Each row has a name. After each piece below comes the name of the row it's from. Each question is about the rows just above it. Some pieces are copies with a little noise.

[173 121 109  98 123 138 108 134 192 157] : Zeto
[171 132 143 117 120 145 154 169 106  99] : Nid
[ 81 107 111 138 124  76  93 126 144 165] : Badin
[105 128 135 145 120 139  99 105 200 178] : gare
[ 99 121 130 143 129  94 150 133  35 104] : dinu
[ 67 108 135 133 130 114 102 129 165 170] : momi
[134  92 108  91 127  74 153 181 104 122] : pud
[124 138  94 109 190 132 101  89 119 113] : fulab
asked: [ 99 121 130 143 129  94 150 133  35 104] -> dinu
asked: [124 138  94 109 190 132 101  89 119 113] -> fulab
asked: [ 82 107 112 138 124  76  93 126 144 165] -> Badin

[195 115 112 164 153  88  33 165  78  92] -> sul
[143 113  79  87 134 114  86 125  95 111] -> vusos
[131  56 122 116 187 144 108 154  89 144] -> kig
[192 167 125 164 142 117 145 147 149 117] -> fege
[143 111  84 124 129 107 143 121 108 148] -> Nibo
[112 164 153  88  34 165  78 164 118 108] -> sapad
Which row holds [131  56 122 116 187 144 108 154]? -> kig
asked: [192 167 125 164 141 117 145 147 150 117] -> fege
The row with [143 113  79  87 134 114  86 125  95 111] is -> vusos
asked: [ 34 165  78 164] -> sapad
[112 164 153  88  33 165  78] is in which row? -> sul
asked: [193 116 112 163 152  89  33 165  78  92] -> sul

[128 130 158 123 159 141 103 145 164 103 141] -> gafo
[199 151 158 123 159 141 103 145 164 103 141] -> tebak
[130 128 129 127 126 128 129 129 130 129 127] -> Sas
[135 133 133 127 133 130 124 130 135 123 131] -> diz
[ 97 184 175  86 191 187 150  77 156  90  97] -> Vonar
asked: [135 133 133 127 133 129 124 130 135 123 130] -> diz
asked: [130 128] -> Sas
asked: [199 150 158 124 160 141 104 144 163 103 140] -> tebak

[137  62  60 133] = zule
[176 162 200 172] = gedi
[ 84 189  81  90] = let
[190 160 187 110] = Zag
[159 179 196 110] = tisev
[ 94 105 143 163] = gese
[156  84 187 104] = Gog
[167 131 122  78] = Vuso
[113  86 104 162] = poso
[ 94 105  92 144] = dono
[137  67  60 133] = Lefit
asked: [ 94 105  92 144] -> dono
Where do [137  67  60 133] appear? -> Lefit
asked: [62 60] -> zule
asked: [189  81  90] -> let
asked: [ 84 187] -> Gog
asked: [137  67  60] -> Lefit

[213 173 169  62  80] : tupam
[163 130 187 116 143] : der
[ 95 148 172 130 136] : famab
[210 103  57 143 105] : Zoza
[115 146 185 125 141] : bifi
asked: [215 174 169  62  79] -> tupam
asked: [ 95 148 172 130 136] -> famab

[139  80  78 172 141  69 153 150  87 150 181  70 101 133 197 159 133 170
 118 188] = zeg
[143  79  74  66  83  40  60  83  60  88 215 185  79 170 155 214 187  61
 188 179] = muked
[147  97 107  67  74  98  81  77  96  80 125 177  79 170 133 133 197 159
 178  84] = geg
[194  84  88 100  98  84 118 133 109  98 211  92  86 119 123 193 130  81
 129 181] = zev
asked: [194  84  88 100  98  83 118 133 108  98 211  92  86 119 123 193 130  81
 128 181] -> zev
The row with [170 133 133 197 159] is -> geg
The row with [194  84  88 100  98  84 118 133 109  98 211  92  86 119 123 193 130  81
 129 181] is -> zev
asked: [140  80  78 172 140  69 153 150  86 150 181  70 100 133 197 159 133 170
 119 188] -> zeg
asked: [147  97 107  67  74  98  81  77  96  80 125 177  79 170 133 133 197 159
 178  84] -> geg

[152  74  90  78] = reg
[ 54 169 125 151] = movub
[155 174 121 162] = Pitep
[174 155 189 107] = dobu
[118 121 196 150] = pufom
[121  96 178 221] = getod
[174 155  92  86] = Leg
The row with [74 90] is -> reg
asked: [121  96 178 221] -> getod
Which row holds [155 174 121 162]? -> Pitep
Where do [ 54 169 125] appear? -> movub
asked: [118 121 196] -> pufom
asked: [174 155  92  86] -> Leg

[177 154 153 146 150 160 168 174 157] : vobom
[128 153 154 112  55  78 151 195 167] : Tadut
[116  86 106 128 127 100 115  55  78] : kerif
[ 84 100 102 108 124 121  93  88 102] : fase
The row with [128 127 100 115  55  78] is -> kerif
Which row holds [154 153]? -> vobom
asked: [100 102 108 124 121  93  88 102] -> fase
[106 128 127 100] is in which row? -> kerif
Which row holds [ 84 100 102 108 124 121  93  88 102]? -> fase
asked: [128 149 157 113  56  79 151 196 166] -> Tadut

[139 132 149 112] -> benab
[ 61  92 201  91] -> ruli
[ 88  93 179 144] -> sov
[ 88  93 179  93] -> nudi
asked: [ 88  93 179 144] -> sov
Which row holds [ 93 179  93]? -> nudi
[ 88  93 179  93] is in which row? -> nudi
[139 132 149 112] is in which row? -> benab

[118 136 121 128 112 144 129 127 138 120 128 125 115 123 132 138 139 123
 126 123 142 117 113 137 114 128 123 135 128 136 123 130 114 124 124 138
 119 132 130 125 138 122 137]  Rup
[ 74 178  84 133  56 215 139 121 178  96 135 112  44 105 159 185  99 179
 137 102 212  58  42 165  71 121 106 152 124 178  85 120  74  93 111 130
  76 154 154 124 192 102 171]  tilug
[118 136 121 128 112 144 129 127 138 120 128 125 115 123 132 138 139 123
 126 123 142 117 113 137 114 128 123 135 128 136 123 130 114 124 124 130
 119 132 130 125 138 122 137]  fived
[126 123 142 117 116 137 139 121 178 126 135 112  44 105 159 185 179 102
 137  99 212  58  42 165  71 121 106 152 124 178  85 120  74  93 111 130
  76 154 154 124 192 102 171]  zol
[118 136 121 128 112 144 129 127 138 120 128 125 115 123 132 138 139 123
 126 123 142 117 113 137 114 128 123 135 128 136 123 130 114 124 124 138
 119 132 130 125 138 122 137] is in which row? -> Rup
[ 74 178  84 133  56 215 139 121 178  96 135 112  44 105 159 185  99 179
 137 102 212  58  42 165  71 121 106 152 124 178  85 120  74  93 111 130
  76 154 154 124 192 102 171] is in which row? -> tilug
asked: [179 102 137  99] -> zol
asked: [118 136 121 128 112 144 129 127 138 120 128 125 115 123 132 138 139 123
 126 123 142 117 113 137 114 128 123 135 128 136 123 130 114 124 124 130
 119 132 130 125 138 122 137] -> fived

[136 124  57 125] : susa
[ 63 117  57 125] : bebor
[ 92 134 151 145] : nekug
asked: [ 63 117  57 125] -> bebor
asked: [136 124  57 125] -> susa
asked: [ 93 133 151 146] -> nekug
[ 92 134 151 145] is in which row? -> nekug

[143 112 116 194 129 113 137] -> fube
[194 129 114  86 201 117 137] -> gon
[143 112 116 201 117 137  86] -> dev
asked: [142 112 117 201 118 136  86] -> dev
asked: [143 111 116 193 128 111 137] -> fube
asked: [143 112 116 194 129 113 137] -> fube
[194 129 113 137] is in which row? -> fube
asked: [201 117 137  86] -> dev

[127 103 163  80 158 137 106 137 128 134 127  65 130 115 117] -> dof
[125 120 123  94 103 130 141 135 147 127 132 129 110  89 102] -> gek
[ 95  64 165 136 142 124 104 126 147 146 135 134 124 118 108] -> Keki
[121 134 108 106 139 141 143 131 121 115 129 131 135 131 149] -> loka
[130 140  87 184 121 135 101 143 128 183 131 111 126 124 105] -> detom
[115 114 109 143 114 104 122 121 116 115 131 150 127 131 147] -> bir
[127 103 163  80 158 137 106 134 140  86 137 166 120 122 113] -> Biv
[136  95 161 117 149 132 134 134 109 119 127 108 137 137 137] -> Zusol
[129 151 122  78 163 118 124 130 125  72 127  89 118 124 107] -> lusi
[124 100 122 227  88 119 116 138  96 177 130 118 124 164 118] -> fus
[149 180  68 168 100 131 137 128 128 163 124 134 119 133 121] -> vol
asked: [127 103 165  79 159 137 106 134 140  84 137 166 120 122 115] -> Biv
asked: [126 102 163  81 159 138 105 136 129 134 126  65 131 115 118] -> dof
[ 95  64 165 136 142 124 104 126 147 146 135 134 124 118 108] is in which row? -> Keki
asked: [130 140  88 184 121 135 102 143 128 183 131 111 125 124 105] -> detom

[197 197 146 159 124 119]  dupot
[197 197 146 163 133 108]  posu
[103 157 168 155 153  88]  Befar
asked: [103 157 168 155 153  88] -> Befar
Which row holds [197 197 146 163 133 108]? -> posu
[197 197 146 159 124 119] is in which row? -> dupot
asked: [198 194 147 159 122 120] -> dupot

[181 133 144  51 163  93  92 133  83  50 123  71 137 149 152  48] : Rep
[111 120  45 155  92 180 123  50  71  92  83 133 152 139 162  88] : vubel
[150  96 107  90 109 102  93 118 106 114  95 162 161 116 181 194] : Dabol
asked: [109 119  45 155  92 180 124  49  73  93  83 137 153 136 161  86] -> vubel
asked: [111 120  45 155  92 180 123  50  71  92  83 133 152 139 162  88] -> vubel
Where do [181 133 144  51 163  93  92 133  83  50 123  71 137 149 152  48] appear? -> Rep
asked: [180 123  50  71  92  83] -> vubel
Which row holds [ 92 133  83  50 123  71]? -> Rep
asked: [150  96 106  90 109 102  93 118 106 114  95 161 161 116 181 195] -> Dabol

[110 117 119 118 108 143]  Dubav
[173 150 142 115 132 124]  Nuda
[119 135 139 116 109 133]  Fomun
[124 120 126 137 131 124]  Zuv
[ 34 126 117 153 152 124]  Luku
[102 123 122 131 131 130]  bop
[139 132 131 119 112 135]  Viga
[108 121 122 135 139 124]  zim
asked: [122 135 139] -> zim
asked: [138 133 133 118 111 136] -> Viga
asked: [110 121 122 134 139 123] -> zim
asked: [ 35 126 116 154 152 126] -> Luku
asked: [120 126 137] -> Zuv

[135 122 132 163 122 124 133 111 122 180  92 163 102 159 115 120 140 163
 116 133 157 135 139 123 165 154  44 116 122 147] -> zedi
[135 122 133 164 122 126 135 110 122 183  91 162  99 159 119 121 139 162
 116 132 157 136 137 121 167 153  45 117 125 147] -> Sef
[134 123 129 161 128 126 136 109 127 187  90 161 102 156 124 117 144 164
 118 134 155 140 140 121 163 152  52 118 122 146] -> Manef
[142 121 128 166 119 131 132 112 118 186  98 166  95 153 117 119 142 160
 125 134 159 139 144 119 170 156  48 128 120 151] -> gesa
[134 121 134 160 125 129 136 111 126 187  88 162  93 160 129 124 140 159
 119 132 153 134 138 116 169 150  45 122 127 148] -> Biz
[130 120 128 166 117 125 137 107 114 180  96 163 104 158 110 119 138 161
 117 127 159 138 138 122 169 158  44 117 119 145] -> simap
[134 121 131 165 120 126 135 109 119 183  93 163 100 158 116 121 138 162
 117 131 159 138 138 121 168 155  46 118 124 148] -> Lar
[135 122 132 163 122 129 133 111 122 187  92 163 102 159 115 120 140 163
 116 133 157 135 139 123 165 154  44 116 122 147] -> neke
[133 122 137 162 124 118 129 113 123 174  92 163 104 161 110 120 138 165
 112 134 154 127 139 122 161 153  40 111 120 144] -> Levav
asked: [119 138 161 117 127] -> simap
Where do [134 121 134 160 125 129 136 111 126 187  88 162  93 160 129 124 140 159
 119 132 153 134 138 116 169 150  45 122 127 148] appear? -> Biz

[163 138 105 123  77 129 101 154 119 171 153 149 133 185] : siluz
[123 134 145 162 115  92 125 121 151 122  99 126 108 186] : Kupak
[140  86 116 121 157 156 106 122 129 141 106 154 142 119] : Bam
[136 165  89 114 126 102  73 157 147  50 108  90 157 126] : Mutet
[107 139 105 103 140 140 147 116 110 141 129 180 137 116] : Nute
[103 113 157 128 134  97 101 141 159 108 148 125 100  98] : fazam
[166 153 102 140 156 112 193 124 133 151 154 197 131 100] : kimeb
[166 153 102 140 156 112 193 124 133 151 154 197 131 100] is in which row? -> kimeb
asked: [134 145 162 115  92 125] -> Kupak
asked: [103 113 157 128 134  97 101 141 159 108 148 125 100  98] -> fazam

[140 150 140  98 126 132 136 105 145 122 121 123 129 124 150 127] -> Kotu
[130 145  80 173 147  98  67 142 114 176 127  85 120 126 105 186] -> netot
[ 85  61 127 100 166  97  98 145 135 148 135 143 110 103  94 209] -> nis
[126 144 107 134  71 156 157 132 150 126 134 124 108 110  87 127] -> zud
[128  98 177 167  96 133 133 134 131 122 132 115 123 127  99 107] -> degiz
[156 161 136  99 176 127 109 137 141 131 123 114 133 108 107 120] -> Big
[109 151 102  95 101 136 142 112 162 112 131 171 126 100 147 172] -> dufet
[137 140 157  67 150  95 145 112 127  71 121 155 123 130 143 124] -> komo
[106 165  91 167 102 134 139 140 169 162 133 211 115 112  89 178] -> sir
[103 123  84 105 129 129 149 117 140  67 138 151 112 121 109  77] -> labe
[147 112  99 193 121 104 128 123 114 167 127 198 133 140 143 165] -> dup
[127  84 173 157 126 119 106 112 143 128 132 144 130 130 112 141] -> Tal
The row with [ 80 173 147  98  67 142 114 176 127  85 120 126] is -> netot
asked: [147 112  99 193 121 104 128 123 114 167 127 198 133 140 143 165] -> dup
asked: [109 151 102  95 101 136 142 112 162 112 131 171 126 100 147 172] -> dufet

[127 128 128 129 128] : zesul
[118 125 139 129 142] : kenu
[ 99 189 112 116  50] : Pes
[ 98  99  95 169 114] : kuv
[189 112 116  99 151] : Fusaz
[170 144 184 118  85] : kovos
[123 121 137 127 134] : vesul
[169 150 181 107 101] : Pira
asked: [123 121 137 127 133] -> vesul
Where do [ 99 189 112 116] appear? -> Pes
asked: [100 190 112 117  51] -> Pes

[163 120 109 135 109 118 144 192 131 153 134 112 143 103  76 170 122 131
 115 156 101 149 188 169 132 113 149 184 146 143 135 144 161  83 140 127
 109 113  79 135 144 148 151 133 164 147 149 129 110 138 142 139] = Vunuv
[158 142 110 120  96 128 113 162 173 185 149 124  89 154  64 148 130 163
 121 148 100 100 152 126 168 111 112 149 181  92 136 141 171  96 137 153
 106  89  97 112 143 140 129 129 129  94 148 113 117 165 142  71] = ravep
[ 95 136 173 146  92 126 131 122 139 131 148 144 102 160 108  82  99 158
 143 128  95 103 101  64 150 140  81 137 114 112 128 117 135 172 106 130
 149 123 132 109 135 104 111 128 106  86 151 102  97 152 150  48] = Menod
The row with [ 95 136 173 146  92 126 131 122 139 131 148 144 102 160 108  82  99 158
 143 128  95 103 101  64 150 140  81 137 114 112 128 117 135 172 106 130
 149 123 132 109 135 104 111 128 106  86 151 102  97 152 150  48] is -> Menod
asked: [ 95 135 172 145  91 123 133 121 140 131 145 146 103 162 109  81 100 157
 147 128  96 104 102  63 151 138  81 139 114 111 127 114 136 170 107 129
 148 125 131 106 135 102 112 128 107  86 151 103  94 152 149  47] -> Menod
asked: [121 148 100 100 152 126 168 111 112 149 181] -> ravep
Where do [158 142 110 120  96 128 113 162 173 185 149 124  89 154  64 148 130 163
 121 148 100 100 152 126 168 111 112 149 181  92 136 141 171  96 137 153
 106  89  97 112 143 140 129 129 129  94 148 113 117 165 142  71] appear? -> ravep
asked: [163 120 109 135 109 118 144 192 131 153 134 112 143 103  76 170 122 131
 115 156 101 149 188 169 132 113 149 184 146 143 135 144 161  83 140 127
 109 113  79 135 144 148 151 133 164 147 149 129 110 138 142 139] -> Vunuv
asked: [140 127 109 113  79 135 144 148 151 133 164 147] -> Vunuv

[132 140 133 146 131 135 137  87 151 127 104 141  69 111 152 144 134 110
 138 128  82 152 155 128 128 204 129]  tivot
[128 173 150 128 150  95 114 120 157 168 144 153 128 135 164 128 115 124
 125 145  82 155 133 114 155 170 128]  mimel
[126 145 128 128 138 108 132 102 131 148 146 128 146 141 136 127 119 134
 121 135 125 131 118 121 128 114 126]  Vum
[125 158 128 124 146  92 137  87 128 164 162 138 171 154 136 120 112 138
 116 140 132 129 108 114 130  86 128]  raz
[128 115 123 122 122 128 133 128 120 119 125 121 135 126 117 124 131 128
 128 124 143 120 126 132 120 113 128]  vamov
The row with [125 158 128 124 146  92 137  87 128 164 162 138 171 154 136 120 112 138
 116 140 132 129 108 114 130  86 128] is -> raz
asked: [141 136 127 119 134 121] -> Vum
The row with [132 140 133 146 131 135 137  87 151 127 104 141  69 111 152 144 134 110
 138 128  82 152 155 128 128 204 129] is -> tivot

[131 136 108 127 102 134 106 129 133 134 123 122 121 129 122 133 119 132
 121 122 131 125]  godet
[109 138  64 110  53 136  87 122 140 137 161 113 114 144 111 135 112 137
 113 116 137 122]  gedu
[114 147  73 117  60 140  84 128 132 142 150 111 112 146 115 132 106 144
  72  86 114 137]  zozip
[114 147  73 117  60 140  87 128 132 142 150 111 112 146 115 132 106 144
  72  86 114 137]  Kan
asked: [114 147  73 117  60 140  87 128 132 142 150 111 112 146 115 132 106 144
  72  86 114 137] -> Kan
asked: [131 136 108 127 102 134 106 129 133 134 123 122 121 129 122 133 119 132
 121 122 131 125] -> godet
Which row holds [114 147  73 117  60 140  84 128 132 142 150 111 112 146 115 132 106 144
  72  86 114 137]? -> zozip

[135 125 114 141 141 115 120 160 118 120 125 102  76]  falik
[126 127 133 101  99 138 128 106 126 107 134 130 200]  gabuv
[143 136 111 122 119 137 130 140 116 119 113  93 147]  Meger
[126 138 127  99 128 133 101 123 110 143 159 131 117]  Vot
[116 125 152 112 116 115 123 120 136 111 129 157 149]  Vepil
asked: [116 125 152 112 116 115 123 120 136 111 129 157 149] -> Vepil
[126 127 133 101  99 138 128] is in which row? -> gabuv

[212 122 104 121 105 145 146 208 125]  mipir
[212 122 104 121 105 174 110 130 118]  Fufu
[212 122 104 121 105 174 110 130  86]  Meboz
asked: [212 122 103 120 104 174 109 130 118] -> Fufu
[212 122 104 121 105 174 110 130  86] is in which row? -> Meboz
asked: [212 123 103 122 105 145 146 209 125] -> mipir
asked: [212 122 104 121 105 174 110 130 118] -> Fufu

[163  65 139  95 131 139 170  60  78] = nev
[ 65 161 100 104  88 143  88 104 190] = doli
[ 97 162  65 161  99 104  88 183 160] = fasa
[ 97 162  65 161  99 104 140 131 102] = Voki
[ 97 185  65 161  99 104 140 102 131] = sapin
[ 75 115 119  95 107  97  88 104 190] = dov
The row with [ 75 115 119  95 107  97  88 104 190] is -> dov
[ 65 161 100 104  88 143  88 104 190] is in which row? -> doli
Where do [ 65 161  99 104  88] appear? -> fasa
asked: [ 97 184  64 162 100 103 140 100 131] -> sapin
asked: [104 140 131 102] -> Voki

